Each row has a name. After each piece below comes the name of the row it's from, unless a question asks for something else. Each question is about the rows just above it. Places in a row count from 0.

Columns, left to right: X N U W S C Y T
[-50.8  40.4 -69.1  55.8 -50.8  -9.7  16.8 -42.2] = nogu
[ 62.9 -59.2  70.6 -65.4 -53.3 -37.2 -40.4  60.6] = dup
[-46.9  26.4 -83.9  57.5   9.2 -46.9  -8.6 -30.1] = monu
[ -0.6  -0.6  86.1  -0.6 -18.9  51.5  -0.6  38.1] = basif
Repeated in basif:	[-0.6]
Which column holds [ 40.4 -59.2] top down?	N
Repeated in monu:	[-46.9]
The value that nogu holds more than once:	[-50.8]
find: [-50.8  40.4 -69.1  55.8 -50.8  -9.7  16.8 -42.2]	nogu
Which row holds [ -0.6  -0.6  86.1  -0.6 -18.9  51.5  -0.6  38.1]?	basif

Columns, left to right: M H K V
[ -6.5 -24.6   1.6  -3.6]  kimu
[16.9  3.1 -1.7  4.1]  Nizo
[ 40.7  23.4 -15.5 -16.1]  gukom
[ 89.7 -86.8 -13.1  23.5]  vug
[ 1.6  1.6  1.6 -3.6]  Beli
[25.0 10.7 -8.0 -1.2]  laf
[ 46.4  22.5  -3.3 -24.4]  sidid
Where do [16.9  3.1 -1.7  4.1] appear?	Nizo
Which row holds [ 89.7 -86.8 -13.1  23.5]?	vug
Every place of [1.6] in Beli:	0 1 2
find: [25.0 10.7 -8.0 -1.2]	laf

Columns, left to right: A G D Z
[-61.4 -48.8 -61.4 -82.3] : Sus
[ 2.9  0.2 -2.1 -5.4] : Kol
[ 62.4 -56.5 -43.0 -26.9] : Folo
[ 44.2 -51.8 -59.8 -74.4] : Kigo
[ 28.6 -56.5 -43.0 -26.9] : kaza
[ 44.2 -24.1 -59.8 -74.4] : puf
[ 63.6 -57.7 -57.7 -57.7] : leza
[  2.9   0.2 -32.9  -5.4] : gaseb
Which column holds this, read top down? [-48.8   0.2 -56.5 -51.8 -56.5 -24.1]	G
The value that Sus holds more than once:	[-61.4]
Every place of [-57.7] in leza:	1 2 3
Where do [  2.9   0.2 -32.9  -5.4] appear?	gaseb

Columns, left to right: kobot ver kaz Volod Reku meb bup fome rebe sule
[ 12.8 -11.8   4.4   5.4  -5.7   3.4  10.0   9.6 -12.2  -7.7]  Pem
[  4.9  -0.9  -4.1   9.5   3.3   7.7  -7.5  13.2   7.4 -16.9]  fur
[  7.3  10.4   6.7   2.4   4.6  -0.1 -10.2  10.1   6.7 -36.9]  sopo
[ 1.9  2.7  3.7 -7.0 -5.1 -5.1 -1.1 -2.4 -2.9 -4.1]  biza
[-41.2 -48.8  37.2 -14.5   1.7   1.7  65.2  13.4  45.6  16.0]  Lavot
[-22.0 -17.4 -21.5  13.2 -21.4 -39.5 -39.5 -39.5  16.1  21.7]  Gefug
find: [  7.3  10.4   6.7   2.4   4.6  -0.1 -10.2  10.1   6.7 -36.9]	sopo
At which places does Gefug hold [-21.5]?	2
Which column holds [ 7.7 -0.1 -5.1  1.7] top down?	meb
Places of [16.0] in row Lavot:	9

Columns, left to right: L E R P B
[  3.6  13.3  60.9   3.6 -21.0] : nak
[ 51.7 -39.4  10.8  -7.6 -17.0] : vulo
[-38.5 -59.2  29.6   1.2  42.9] : Puz
[-38.5 -59.2  29.6  -9.3  13.2] : sofav
Which row holds [-38.5 -59.2  29.6   1.2  42.9]?	Puz
At which places does nak hold [3.6]?	0 3

Columns, left to right: Vip Rubi Dogi keniz Kod musa Gom vulu golim tolo
[ 0.0 -2.7  2.1  1.5  0.6 -2.3 -1.5 -2.0 -2.1  0.3]  Lomi
[ 0.1 -1.7  1.7  1.5  0.6 -1.4 -0.9 -1.2 -1.3  0.3]  Lezo
[ 0.1  2.8 -0.6  0.1 -0.3  2.3  1.3  1.7  1.9  0.6]  rap
[  0.8 -71.9  69.5  60.3  22.6 -65.4 -42.5 -56.3 -58.8   4.7]  nol
[ 0.3  4.4 -3.2 -2.5 -0.8  4.2  2.8  3.6  3.8  0.2]  viru
Which column holds this, read top down? [ -2.0  -1.2   1.7 -56.3]	vulu
Which column holds [ -2.1  -1.3   1.9 -58.8] top down?	golim
find: [  0.8 -71.9  69.5  60.3  22.6 -65.4 -42.5 -56.3 -58.8   4.7]	nol

Columns, left to right: batal zitek beba gema
[ 19.6 -36.8  24.2   0.9] -> zir
[ 50.7 -41.5   5.5   2.6] -> mudet
[57.7 57.7 67.3 57.7] -> lega
[-49.1  51.9  50.8   0.7] -> Pegu
[13.7 18.0 16.3  7.0] -> Libi
[50.7  5.8 50.7  5.8] -> reka
find: [57.7 57.7 67.3 57.7]	lega
Which value appears more than once in lega?	[57.7]
Places of [50.7] in row reka:	0 2
The row with [50.7  5.8 50.7  5.8] is	reka
find: [ 50.7 -41.5   5.5   2.6]	mudet
find: [13.7 18.0 16.3  7.0]	Libi
find: [-49.1  51.9  50.8   0.7]	Pegu

Columns, left to right: pivit Nup Sirer bunav nuga ladi Telo Sinov vemi gidad
[ 38.4 -28.7 -18.8  11.2  23.2   8.7 -57.7   4.4   0.8 -79.0] = tagak
[ -1.1  57.8 -20.9 -39.4 -17.6 -34.1 -80.1 -66.3  -3.3   3.1] = fafe
[ 11.8  -2.5   2.8  21.3 -34.4 -30.4  11.8  11.8  46.4  11.8] = Vogi
[  8.2  15.8   8.2   3.8 -22.8   5.8 -69.7   6.9   4.6  19.6] = daku
[ -1.1  57.8 -20.9 -39.4 -17.6 -34.1 -80.1   2.8  -3.3   3.1] = rizi
Repeated in daku:	[8.2]
The value that Vogi holds more than once:	[11.8]
find: [ -1.1  57.8 -20.9 -39.4 -17.6 -34.1 -80.1 -66.3  -3.3   3.1]	fafe

Columns, left to right: rol Bug dadom Fumef vego Peb Zimo Kudam
[-22.3   4.7 -53.2  30.9  -9.5 -75.2 -20.9  63.3] = duz
[-22.3   4.7   4.7  30.9   4.7   4.7  31.0   4.7] = Vobuv
[ 61.7 -62.5  63.1 -63.3 -59.9 -55.8 -44.9  63.3] = Fasat
Which column holds [ 4.7 63.1] top down?	dadom
Which value appears more than once in Vobuv?	[4.7]
Which row holds [-22.3   4.7   4.7  30.9   4.7   4.7  31.0   4.7]?	Vobuv
find: [ 61.7 -62.5  63.1 -63.3 -59.9 -55.8 -44.9  63.3]	Fasat
At which places does Vobuv hold [30.9]?	3

Columns, left to right: Bega Guni vot dab
[-12.6 -16.0 -15.2 -20.4] = nufe
[-1.5 -2.3 -0.9 -3.0] = Zuzog
[-31.5   7.9   8.0  71.4] = gego
The row with [-12.6 -16.0 -15.2 -20.4] is	nufe
Where do [-1.5 -2.3 -0.9 -3.0] appear?	Zuzog
find: [-31.5   7.9   8.0  71.4]	gego

